Each row is followed by its class.
147	-271	303	89	-32	-183	23	23	-6	-250	359	-213	196	36	140	-220	267	145	-113	67	65	206	-208	168	54	-201	104	-56	55	360	83	129	-134	-82	-48 => F
-142	13	-68	-126	-164	-113	-56	-270	209	-97	145	13	131	64	-106	52	42	-254	136	-25	317	114	-212	-67	-149	34	-176	28	0	-56	-346	-7	173	-10	74 => R
545	167	357	-110	403	-66	182	152	101	149	38	-64	-92	165	125	-252	-97	-187	19	142	-47	-80	112	-112	73	32	242	173	-391	-152	183	-180	-313	43	-119 => Z
371	286	430	-140	-45	-220	-208	247	-60	-240	-245	263	-83	399	324	-34	186	-90	237	17	129	-111	361	-5	243	-122	112	-100	-304	-339	-253	68	239	-125	-159 => H
491	237	67	8	-144	-87	-38	462	-55	-203	-37	240	-104	-31	20	-75	-191	-86	-176	-45	-61	-133	148	70	56	175	-259	130	150	-457	-16	-178	165	-61	-106 => T
275	73	235	-8	-28	-140	33	127	-42	-79	0	29	26	105	146	-71	131	-18	-78	43	26	-26	61	26	99	-35	58	-17	-14	-79	-103	63	-11	-31	-105 => G
23	-78	-107	12	-217	28	-116	99	-269	-124	-111	-57	22	-2	108	79	113	160	-411	47	-187	84	150	131	31	-123	15	-151	174	67	-60	239	268	36	-77 => M
117	-119	-260	-122	-340	18	-183	-260	-98	-273	233	-191	-58	97	66	-85	150	7	-138	-22	31	394	-159	141	-108	-132	6	-72	-113	259	-145	145	200	60	-27 => H
-151	33	-327	-105	-375	113	-157	-223	-155	-32	-81	-8	-33	58	-9	156	65	-146	-179	21	-29	159	123	46	-154	-81	32	-84	45	100	-319	257	311	126	-46 => U
-92	137	15	-155	-98	-179	-307	-19	-37	-244	193	-44	112	68	68	216	97	-135	156	-147	91	298	-120	-12	-151	-100	-3	72	-137	87	-284	-33	437	-40	1 => Y
511	153	-10	-143	-343	-96	-30	-198	26	-108	-62	108	-219	398	127	-275	47	-78	5	187	126	83	297	29	-4	-80	190	-105	-400	-22	-173	148	-60	-29	-155 => J
-118	-78	-529	34	-611	152	-201	-90	-297	-20	-95	-43	55	-162	-133	280	-97	-49	-505	-148	-254	223	77	190	-190	-57	-37	-72	213	163	-144	155	461	170	-67 => Y
41	164	248	-95	102	-258	79	51	152	13	124	50	135	173	44	87	-24	-191	23	62	33	109	6	-52	-127	-65	258	178	-170	51	-60	-6	-17	-43	-100 => H
407	-78	184	-74	17	-9	-216	85	10	-445	392	-126	-30	65	104	-343	60	-136	405	-105	193	270	-325	23	45	-91	-155	154	-331	-59	-194	-288	104	-12	73 => J
66	14	167	-41	367	-147	15	211	17	-21	235	-255	227	-167	-14	196	-98	-102	63	-88	-112	163	-341	-52	-109	25	-13	268	-112	21	93	-303	92	39	62 => H
788	89	307	-92	-92	-30	-83	278	-8	-249	-18	228	-165	300	239	-442	30	-51	-29	104	135	-112	171	60	204	61	-139	-25	-191	-285	-67	-83	-69	-82	-142 => U
-78	72	442	-195	503	-146	80	-143	227	133	-89	-184	77	224	80	20	195	-241	424	63	227	-48	-20	-195	89	-139	303	26	-381	-33	-134	-78	-128	-34	82 => H
48	163	-208	-20	-305	-138	-95	-47	43	-78	208	37	26	-10	-72	157	-176	-266	-80	-44	77	77	7	12	-107	28	-114	86	57	-184	-205	-75	318	8	-58 => M
67	-129	57	-6	-50	-22	-60	-75	12	-214	265	-39	63	15	82	-158	226	5	43	5	205	39	-145	74	77	-73	-103	-136	71	-86	-255	113	24	-8	48 => V
-82	286	-1	-108	-101	-225	-13	30	159	-20	8	113	56	65	-55	235	-170	-286	71	-75	164	28	-2	-58	-197	64	-33	223	1	-266	-191	-79	285	-41	-4 => H
396	-83	82	2	307	51	244	-37	-33	214	52	-254	-32	106	23	-220	-75	-82	-277	276	-139	51	72	-20	9	-35	349	14	-309	175	203	-40	-414	151	-90 => Z
205	36	101	-56	213	1	52	180	29	35	143	-176	71	-125	-10	37	-97	-101	7	-56	-124	41	-135	-34	-82	22	28	225	-73	-58	48	-254	-29	107	-31 => G
85	50	102	4	-9	-57	121	98	-66	97	-201	-8	12	50	95	44	161	18	-230	86	-29	-152	219	52	104	-95	138	-152	76	-171	-58	211	18	11	-81 => Y
151	90	385	-100	69	-173	-300	53	14	-301	29	193	-25	248	223	-122	290	-28	409	-55	341	-91	71	-56	280	7	-121	-205	-121	-252	-400	17	187	-189	37 => G
899	42	216	-180	-24	-81	-202	139	-76	-393	304	-83	-173	192	211	-460	-82	-38	187	10	-32	258	-18	49	56	7	-63	159	-502	-33	20	-256	16	-23	-82 => M
-530	-94	-258	104	87	91	199	-230	-76	333	-277	-122	170	-99	-101	399	108	4	-415	120	-72	-229	86	-3	-5	-75	221	-249	337	50	-46	265	-19	136	28 => M
289	162	10	-100	-287	41	-346	241	-274	-354	-258	326	-150	263	183	-25	91	48	-23	-91	-27	-87	503	91	145	-44	-36	-170	-94	-284	-419	192	346	-41	-120 => H
-122	-86	-441	-139	-216	214	102	-541	-59	110	-166	-141	-124	198	-68	-63	223	-44	-314	218	84	79	209	25	-45	-78	179	-386	-105	144	-253	408	-139	187	9 => U
-251	-102	-134	-137	132	55	-136	-190	-19	-116	133	-367	152	-177	-23	247	167	-3	126	-113	37	153	-214	-5	-119	-154	-40	-27	-39	99	-175	-39	250	108	174 => F
135	77	-186	-56	123	1	124	129	65	69	48	-118	11	-255	-198	123	-307	-232	-110	-66	-87	-37	-97	-57	-156	139	-127	241	24	-279	53	-290	72	103	39 => U
298	273	-14	-167	41	86	-33	146	-193	26	-360	31	-169	152	89	43	-103	-160	-66	0	-137	-65	414	-23	49	-29	73	0	-309	-314	-118	16	184	109	-73 => T
239	-316	-297	-113	-248	32	-31	-439	160	-116	485	-317	-151	-22	-79	-453	66	8	-26	-10	194	357	-397	135	-71	27	-123	-34	-54	240	-11	35	-181	28	107 => H
86	179	-151	15	-63	90	113	132	-298	220	-358	86	-100	37	59	138	-43	-9	-523	84	-263	-160	398	62	53	23	131	-162	157	-283	-75	321	35	133	-130 => V
-84	36	66	49	99	-19	124	25	-47	186	-193	101	56	20	18	175	87	-77	-165	173	85	-258	189	-30	144	14	17	-129	143	-149	-191	145	-6	6	-25 => F
67	-15	-449	-85	-525	64	-261	-200	-77	-290	214	0	-42	-38	-84	49	-96	-147	-69	-65	73	235	-77	128	-137	-36	-244	-30	9	-42	-338	-8	396	92	35 => T
523	-35	166	-63	-173	-112	-245	84	43	-592	472	123	14	90	124	-368	146	-57	247	-46	343	127	-303	71	96	61	-398	-29	-58	-259	-338	-174	32	-82	52 => Z
-130	-150	-15	-3	295	26	201	-187	-22	256	50	-395	185	-86	-41	101	52	-31	-202	173	-186	151	-107	-30	-120	-165	357	-19	-152	399	106	35	-221	173	16 => T
-59	-179	-130	-139	149	106	-103	-257	-127	19	-103	-292	66	119	28	4	222	-42	0	60	-3	170	-35	-16	0	-217	169	-179	-301	215	-231	159	129	100	118 => V
453	216	41	-82	-196	-108	-89	46	31	-127	155	117	-92	230	74	-149	-166	-198	-46	72	59	134	63	3	-86	86	2	128	-189	-143	-122	-58	83	10	-126 => R
-193	-105	-20	-152	123	74	-139	-196	-90	40	-141	-288	137	58	52	92	215	-136	148	14	97	108	5	-14	-25	-243	108	-147	-241	101	-295	80	245	117	127 => T
133	146	-149	34	-137	126	205	-3	-110	232	-380	100	-205	102	39	33	-34	-71	-385	143	-82	-293	449	53	112	-4	116	-180	137	-302	-89	268	-87	99	-135 => V
351	16	69	-79	-247	15	-352	229	-145	-343	109	157	-94	35	152	-162	89	15	10	-73	146	2	30	104	133	45	-348	-67	120	-320	-268	-30	319	-59	0 => Z
129	49	-92	45	-90	-189	98	9	104	-8	320	19	72	-7	-118	9	-176	-225	-139	139	114	136	-124	7	-131	66	0	153	-21	-26	-46	-97	18	-8	-55 => J
233	149	-373	-148	-418	164	-211	-157	-336	-53	-349	139	-232	326	106	26	41	-60	-304	113	-216	148	540	72	-27	-125	255	-234	-289	8	-295	414	295	153	-164 => M
531	166	101	-149	74	82	-93	121	-59	-27	-243	-54	-199	240	134	-226	-37	-195	78	44	-9	-39	292	-25	152	-29	41	-49	-439	-271	-66	-102	80	82	-69 => T
358	143	64	-153	101	97	-44	43	-79	44	-300	-9	-111	222	79	-16	4	-187	62	48	-74	-77	310	-63	72	-58	138	-31	-405	-164	-184	-20	73	93	-78 => F
603	-11	-236	-120	-586	66	-236	-134	-214	-368	156	-6	-184	299	173	-367	69	1	-167	114	-58	335	272	206	-18	-194	52	-145	-386	174	-187	189	200	71	-165 => V
-131	-28	-101	-53	-198	-67	-205	-101	18	-254	341	-137	100	-98	-31	99	34	-84	62	-177	163	290	-395	46	-173	36	-254	126	140	79	-209	-80	305	-9	99 => J
101	9	19	-24	-74	-111	-39	131	-78	-172	42	70	45	-22	22	-21	61	34	-183	24	47	50	-66	43	13	31	-121	-21	113	-145	-148	49	171	-50	10 => Y
350	-51	-55	-123	-381	-112	-241	-170	5	-322	256	-66	-21	239	83	-263	112	-72	35	79	88	363	-80	70	-95	-125	28	-31	-298	182	-210	115	235	-29	-57 => Y
232	154	216	-105	441	-19	345	43	119	354	-334	-118	-19	170	13	-17	-90	-262	-76	175	-24	-188	172	-139	35	4	251	88	-292	-160	130	-89	-257	86	-60 => R
250	-107	431	-102	218	-274	-100	31	139	-294	338	-300	213	95	150	-149	187	-100	324	-22	73	307	-319	-29	-38	-234	169	202	-409	312	-12	-186	100	-75	-19 => F
719	50	118	-102	-284	2	-306	255	-122	-541	118	188	-180	232	229	-435	141	64	104	-70	87	40	204	119	177	-2	-240	-83	-190	-235	-277	71	180	-100	-57 => U
-271	71	-274	-84	-114	1	-52	-309	98	27	-26	-54	19	50	-84	239	19	-267	45	48	141	102	-46	-63	-166	-45	81	-61	-50	-25	-288	123	233	96	67 => U
-355	-128	-112	-73	359	-60	95	-202	160	56	296	-358	324	-353	-169	344	20	-143	58	-87	111	73	-407	-100	-207	-39	-91	102	43	87	-38	-194	62	90	210 => Z
296	-116	-37	-10	-108	-125	225	-222	220	14	327	-195	14	81	-99	-299	-23	-110	-173	164	146	206	-274	74	-126	45	68	54	-70	156	130	-25	-329	33	-37 => T
347	20	368	-76	-1	-271	-326	384	-13	-524	347	120	168	-27	158	-68	106	32	178	-178	94	190	-299	26	6	77	-317	185	32	-69	-189	-223	356	-180	-16 => G
510	141	38	-11	-431	-94	-342	371	-166	-584	148	235	-85	23	102	-149	-8	-10	27	-250	-4	91	46	145	100	46	-324	38	40	-380	-253	-76	417	-90	-68 => Y
-188	-8	-43	-83	46	-63	196	-324	255	140	24	-122	40	53	-134	1	61	-230	-27	60	186	25	-116	-56	-88	4	108	-48	-17	15	-77	34	-95	23	40 => T
300	7	-227	-186	-8	213	-243	-34	-129	-270	0	-156	-128	-5	-10	-98	13	-84	89	-101	0	164	-22	10	-17	33	-251	-61	-231	-135	-223	-104	208	122	127 => T
-108	-88	-43	-58	-170	-102	-273	17	20	-434	295	-48	202	-155	5	141	234	-2	143	-188	214	98	-276	72	16	-26	-375	-67	230	-46	-318	-32	356	-63	152 => U
-36	71	-410	-83	-337	79	-108	-147	4	-25	-20	-98	-50	-90	-171	199	-96	-178	-238	-153	-40	131	-54	40	-206	80	-168	-18	165	-143	-188	11	302	108	3 => V
-102	-267	36	94	16	-130	4	-82	-43	-91	313	-155	235	-119	32	43	186	44	-171	75	89	128	-209	95	111	-139	11	-169	133	189	-122	77	23	-2	58 => M
-246	-123	77	-108	66	-67	-245	-94	77	-260	357	-291	219	-214	-43	177	112	-96	414	-198	191	231	-432	-55	-139	-78	-234	133	14	51	-249	-239	357	-5	190 => G
280	167	32	-135	-233	-146	-128	5	153	-227	139	65	-39	109	-8	-140	-83	-295	183	-114	225	133	-142	-27	-80	36	-199	166	-164	-223	-213	-227	222	-58	-22 => J
128	-221	93	41	-108	-60	-78	-82	60	-282	259	-118	118	61	97	-208	294	26	69	92	270	118	-295	70	88	-167	-90	-131	-12	74	-178	49	-5	-29	47 => J
221	127	25	-177	142	-41	-164	80	-59	-144	-48	-127	-45	34	90	60	-32	-120	141	-54	-56	70	28	-50	17	-48	22	50	-319	-120	-3	-218	265	37	1 => U
-8	-111	-350	-21	79	269	158	-147	-109	268	-122	-340	5	-136	-133	164	-90	-81	-267	63	-223	17	41	34	-105	-48	134	-37	-57	30	59	48	-94	284	49 => H
-268	36	7	-26	373	-7	319	-88	108	315	-128	-346	167	-102	-108	303	0	-183	-89	77	-57	-50	-35	-102	-109	-124	241	74	-75	60	130	-29	-124	142	47 => Y
76	-65	-64	57	-197	-51	-182	85	-82	-283	212	2	59	-166	0	-7	52	-15	-54	-121	92	68	-248	100	66	98	-360	-60	268	-187	-175	-47	217	-8	44 => F
-381	-3	-106	-100	225	159	72	-73	-76	252	-299	-239	87	-106	-50	361	41	-53	-106	-6	-165	-55	111	-59	-114	-128	249	75	42	78	-4	97	80	224	35 => M
127	-85	-167	-79	76	92	-181	-16	-206	-213	156	-341	-10	-31	83	-16	22	-39	-25	-51	-135	245	-69	70	-24	-160	43	39	-190	157	-17	-51	256	117	50 => M
87	-65	-217	-92	-362	-116	-234	-95	-43	-315	388	-58	108	-48	-36	-43	9	-64	-62	-55	88	355	-249	140	-190	-18	-145	63	-5	140	-191	-64	317	31	2 => T
535	220	181	14	-42	-87	-71	445	-250	-133	-24	260	-82	110	180	-93	-134	61	-312	78	-199	-35	245	75	101	135	-1	86	-13	-212	13	-37	62	-5	-201 => V
-283	120	-120	-115	0	-126	-81	-133	2	42	12	-10	153	-1	-80	379	-56	-189	-65	-32	25	132	-46	-63	-282	-23	90	86	11	53	-276	45	298	14	8 => F
755	51	136	-184	-48	-13	-371	248	-105	-512	362	-55	-161	83	189	-365	-93	-51	271	-110	10	324	-165	43	-9	37	-244	230	-387	-104	-108	-348	266	-17	-20 => G
279	-2	-26	-123	-123	-11	69	-333	234	-18	192	24	-79	211	-36	-276	9	-190	55	154	290	69	-28	-28	-55	79	0	-46	-180	8	-186	6	-213	22	6 => R
468	90	-36	-34	-224	41	-301	179	-166	-390	-46	215	-186	180	147	-180	60	-38	64	-109	159	-48	124	105	199	71	-297	-128	-52	-369	-394	14	255	-49	-2 => F
501	70	-42	-197	75	60	-134	74	-122	-104	-64	-131	-187	121	99	-161	-45	-94	28	-27	-89	115	138	3	48	-18	-14	7	-394	-171	-37	-61	119	61	-29 => H
